Below is a small trained network, with its code and all its weights. Each question gives an input and a class and asks what happens when units are switched off, that is, made to give their printed mean instead of their output.

import numpy as np


def w(rows, s, z=0):
    codes = np.array(rows[::2]) - 128.0
    scale = np.full(codes.shape[1], s)
    scale[-1] = z or s
    return codes * scale


def norm(h):
    return h / np.sqrt((h * h).mean(-1, keepdims=True) + 1e-5)


def f(y):
    return y / 2 * (1 + np.tanh(0.7978845608 * (y + 0.044715 * y**3)))


def log_softmax(a):
    a = a - a.max(-1, keepdims=True)
    return a - np.log(np.exp(a).sum(-1, keepdims=True))


def net(x, mask):
    res = np.array(x, float).reshape(1, 2) / 4 @ E
    u = 0
    for l in range(3):
        y = f(norm(res) @ A[l][:, :-1].T + A[l][:, -1])
        res = res + np.where(mask[u : u + 5], y, B[l][:, -1]) @ B[l][:, :-1]
        u += 5
    return log_softmax(norm(res)[-1] @ U[:, :-1].T + U[:, -1])


A, B = {}, {}
E = w([
[250,92,140,114,98,117],'x0',
[93,206,62,62,77,106],'x1',
],0.0016)
A[0] = w([
[252,125,123,64,47,96,72],'L0N0',
[110,37,184,177,177,167,77],'L0N1',
[10,166,116,114,150,181,138],'L0N2',
[37,144,83,108,185,137,83],'L0N3',
[226,105,108,44,39,43,3],'L0N4',
],0.0032,0.0026)
B[0] = w([
[209,93,55,32,188,79,250],'L0N0',
[202,120,214,178,69,183,177],'L0N1',
[160,184,48,116,206,116,240],'L0N2',
[118,210,59,85,183,96,168],'L0N3',
[253,63,152,17,148,64,205],'L0N4',
],0.0031,0.0017)
A[1] = w([
[182,38,221,189,71,171,56],'L1N0',
[161,77,186,195,86,157,44],'L1N1',
[120,66,199,207,1,180,1],'L1N2',
[85,112,138,200,194,189,123],'L1N3',
[69,191,55,56,80,90,146],'L1N4',
],0.0044,0.0019)
B[1] = w([
[4,135,156,111,64,117,231],'L1N0',
[39,115,152,163,74,177,166],'L1N1',
[61,46,215,101,54,106,169],'L1N2',
[222,116,84,138,146,180,177],'L1N3',
[29,149,227,238,109,145,252],'L1N4',
],0.0032,0.0027)
A[2] = w([
[197,181,75,121,231,101,81],'L2N0',
[56,199,126,179,189,114,6],'L2N1',
[227,75,77,50,106,43,88],'L2N2',
[37,254,79,178,166,91,51],'L2N3',
[75,132,116,236,167,197,108],'L2N4',
],0.0041,0.0024)
B[2] = w([
[70,66,205,134,38,127,178],'L2N0',
[93,160,101,24,95,86,179],'L2N1',
[230,77,82,112,201,64,239],'L2N2',
[2,191,126,37,193,44,252],'L2N3',
[185,198,52,118,135,96,206],'L2N4',
],0.004,0.003)
U = w([
[197,185,31,252,182,244,2],'0',
[16,232,47,56,209,34,210],'1',
[253,61,52,52,204,27,204],'2',
[52,32,195,197,36,191,155],'3',
],0.0045,0.003)

Each question gives the input, the list of numbers given to net, and the class t.
The units are the neurons (one row each of A and B). Each row of codes is followed by its name. A weight is (code - 128) times the scale printed after its matrix; where a second scale follows, it is the last column's (A, B and U).
mask holds one flag per neuron, layer by layer. A switched-off neuron (its flag False) gives its mean, the last column of its row in B, instead of its output. The means were averaged over made-up inputs and are rounded, as every weight is.
A unit's drop is (log p(t) with every unit on - log p(t) with that unit switched off) / (log p(t) with every unit on - log p(t) with every unit switched off).
The circuit of an input: a set's keep is (log p(t) with only the set's units on - log p(t) with every unit switched off) / (log p(t) with every unit on - log p(t) with every unit switched off). Starting from the 12 units with the biggest drops (on a tie, the unit counted first), units are removed one at a time, each time the one whose removal leaves the highest keep (on an exact tie, the one counted first), for as long as the keep stays at least 0.8.
circuit, biggest first: the units of the circuit, biggest drop first
unit that matters most: the unit with the biggest drop
k most important neurons: the k neurons with the biggest drops, biggest first
k most important neurons of layer l: the k neurons of layer l with the biggest drops, biggest first
drop of u: that unit's drop, to one decimal
input [-7,-5], class 0: circuit, biggest first : L1N3; L0N1; L2N3
input [3,8], class 2: 2 most important neurons : L0N4; L0N0
input [-5,-8], class 3: unit that matters most : L0N1
input [3,6], class 2: circuit, biggest first : L0N4; L2N3
input [-5,-3], class 0: 2 most important neurons of layer 0 : L0N1; L0N0
input [-1,-1], class 0: 4 most important neurons of layer 0 : L0N2; L0N0; L0N3; L0N1
input [-8,-5], class 0: 2 most important neurons : L1N3; L0N1
input [-4,-3], class 0: 4 most important neurons : L1N3; L0N1; L0N0; L0N4
input [-5,-4], class 0: 2 most important neurons of layer 0 : L0N0; L0N4
input [-6,-8], class 3: 3 most important neurons of layer 1 : L1N2; L1N0; L1N1
input [-2,-3], class 3: 2 most important neurons : L0N1; L1N2
input [-6,-7], class 0: 3 most important neurons of layer 2 : L2N4; L2N0; L2N3
input [1,3], class 2: 3 most important neurons : L0N4; L2N2; L1N0
input [7,-7], class 3: most important neuron : L1N0
input [-6,-6], class 0: drop of L2N3 : 0.1
input [2,5], class 2: drop of L0N4 : 1.7
input [-8,-7], class 0: drop of L1N3 : 0.6
